Here is a tiny trained network, its code and every weight. The questions are about switching its units off for an input and a class, where a switched-off unit gives its printed mean instead of its output.

import numpy as np


def w(rows, s, z=0):
    codes = np.array(rows[::2]) - 128.0
    scale = np.full(codes.shape[1], s)
    scale[-1] = z or s
    return codes * scale


def f(y):
    return np.maximum(y, 0)


def log_softmax(a):
    a = a - a.max(-1, keepdims=True)
    return a - np.log(np.exp(a).sum(-1, keepdims=True))


def net(x, mask):
    res = np.array(x, float).reshape(1, 4) / 4 @ E
    y = f(res @ A[0][:, :-1].T + A[0][:, -1])
    res = res + np.where(mask, y, B[0][:, -1]) @ B[0][:, :-1]
    return log_softmax(res[-1] @ U[:, :-1].T + U[:, -1])


A, B = {}, {}
E = w([
[66,104,137,219],'x0',
[100,44,109,22],'x1',
[47,188,93,79],'x2',
[162,203,254,43],'x3',
],0.0098)
A[0] = w([
[175,152,177,97,197],'N0',
[154,96,148,19,142],'N1',
[141,124,202,215,75],'N2',
[45,79,90,101,222],'N3',
[102,106,87,124,137],'N4',
[196,156,122,165,247],'N5',
[125,72,186,161,153],'N6',
[141,43,134,93,215],'N7',
[96,124,51,111,151],'N8',
[149,109,119,81,124],'N9',
[164,97,64,62,177],'N10',
[100,84,66,181,165],'N11',
[89,198,135,117,59],'N12',
[89,82,202,175,126],'N13',
[225,54,89,129,219],'N14',
[75,103,175,120,122],'N15',
[156,132,148,137,58],'N16',
[54,131,133,69,184],'N17',
[123,167,196,22,96],'N18',
[169,248,221,110,143],'N19',
[138,178,200,106,182],'N20',
[152,200,136,90,138],'N21',
[186,93,102,134,127],'N22',
[82,122,104,67,149],'N23',
[160,220,35,152,125],'N24',
[161,176,162,113,61],'N25',
[166,88,58,211,254],'N26',
[67,38,70,147,122],'N27',
],0.013,0.0048)
B[0] = w([
[49,180,113,129,198],'N0',
[1,143,113,175,208],'N1',
[112,119,184,167,191],'N2',
[145,136,76,35,224],'N3',
[113,114,66,124,172],'N4',
[70,105,189,148,201],'N5',
[55,86,184,154,170],'N6',
[30,80,125,178,201],'N7',
[107,144,107,121,190],'N8',
[86,123,101,182,163],'N9',
[59,81,85,211,198],'N10',
[88,183,107,179,224],'N11',
[221,109,103,54,166],'N12',
[113,72,195,144,171],'N13',
[74,86,151,183,218],'N14',
[163,74,130,124,156],'N15',
[133,124,134,91,141],'N16',
[132,104,68,73,198],'N17',
[121,171,94,120,221],'N18',
[153,184,105,43,250],'N19',
[136,173,126,104,206],'N20',
[104,129,58,79,189],'N21',
[138,96,139,188,169],'N22',
[98,51,151,88,186],'N23',
[49,140,212,167,188],'N24',
[125,136,94,94,170],'N25',
[92,163,139,208,250],'N26',
[40,179,30,73,231],'N27',
],0.0089,0.014)
U = w([
[120,32,144,71,217],'0',
[121,88,222,169,200],'1',
[189,178,103,88,119],'2',
[115,71,55,128,144],'3',
[121,247,106,125,179],'4',
[149,120,221,88,26],'5',
[193,99,139,123,9],'6',
[198,118,142,102,1],'7',
],0.014,0.0029)

Each question gives the input, the list of numbers given to net, and the class t.
The units are the neurons (one row each of A and B). Each row of codes is followed by its name. A weight is (code - 128) times the scale printed after its matrix; where a second scale follows, it is the last column's (A, B and U).
mask holds one flag per neuron, in row order. A switched-off neuron (its flag False) gives its mean, the last column of its row in B, instead of its output. The means were averaged over made-up inputs and are rounded, as every weight is.
A unit's drop is (log p(t) with every unit on - log p(t) with that unit switched off) / (log p(t) with every unit on - log p(t) with every unit switched off).
The circuit of an input: a set's keep is (log p(t) with only the set's units on - log p(t) with every unit switched off) / (log p(t) with every unit on - log p(t) with every unit switched off). Starting from the 12 units with the biggest drops (on a tie, the unit counted first), units are removed one at a time, each time the one whose removal leaves the highest keep (on an exact tie, the one counted first), for as long as the keep stays at least 0.8.
circuit, biggest first: the units of the circuit, biggest drop first
k most important neurons: the k neurons with the biggest drops, biggest first
drop when u is switched off: that unit's drop, to one decimal
input [-1,-1,5,-7], class 4: circuit, biggest first	[N11, N26]
input [2,5,-3,2], class 0: circuit, biggest first	[N26, N11]
input [6,7,-1,8], class 0: circuit, biggest first	[N11]
input [2,-2,0,-1], class 1: 2 most important neurons	[N19, N27]
input [-8,4,7,3], class 3: 2 most important neurons	[N23, N10]
input [-6,-7,1,-4], class 1: 2 most important neurons	[N27, N24]
input [3,7,0,7], class 3: drop when N17 is switched off	0.7
input [0,3,7,0], class 3: drop when N0 is switched off	0.0
input [6,0,3,3], class 2: drop when N13 is switched off	-0.1
input [3,-1,8,5], class 2: drop when N12 is switched off	0.2
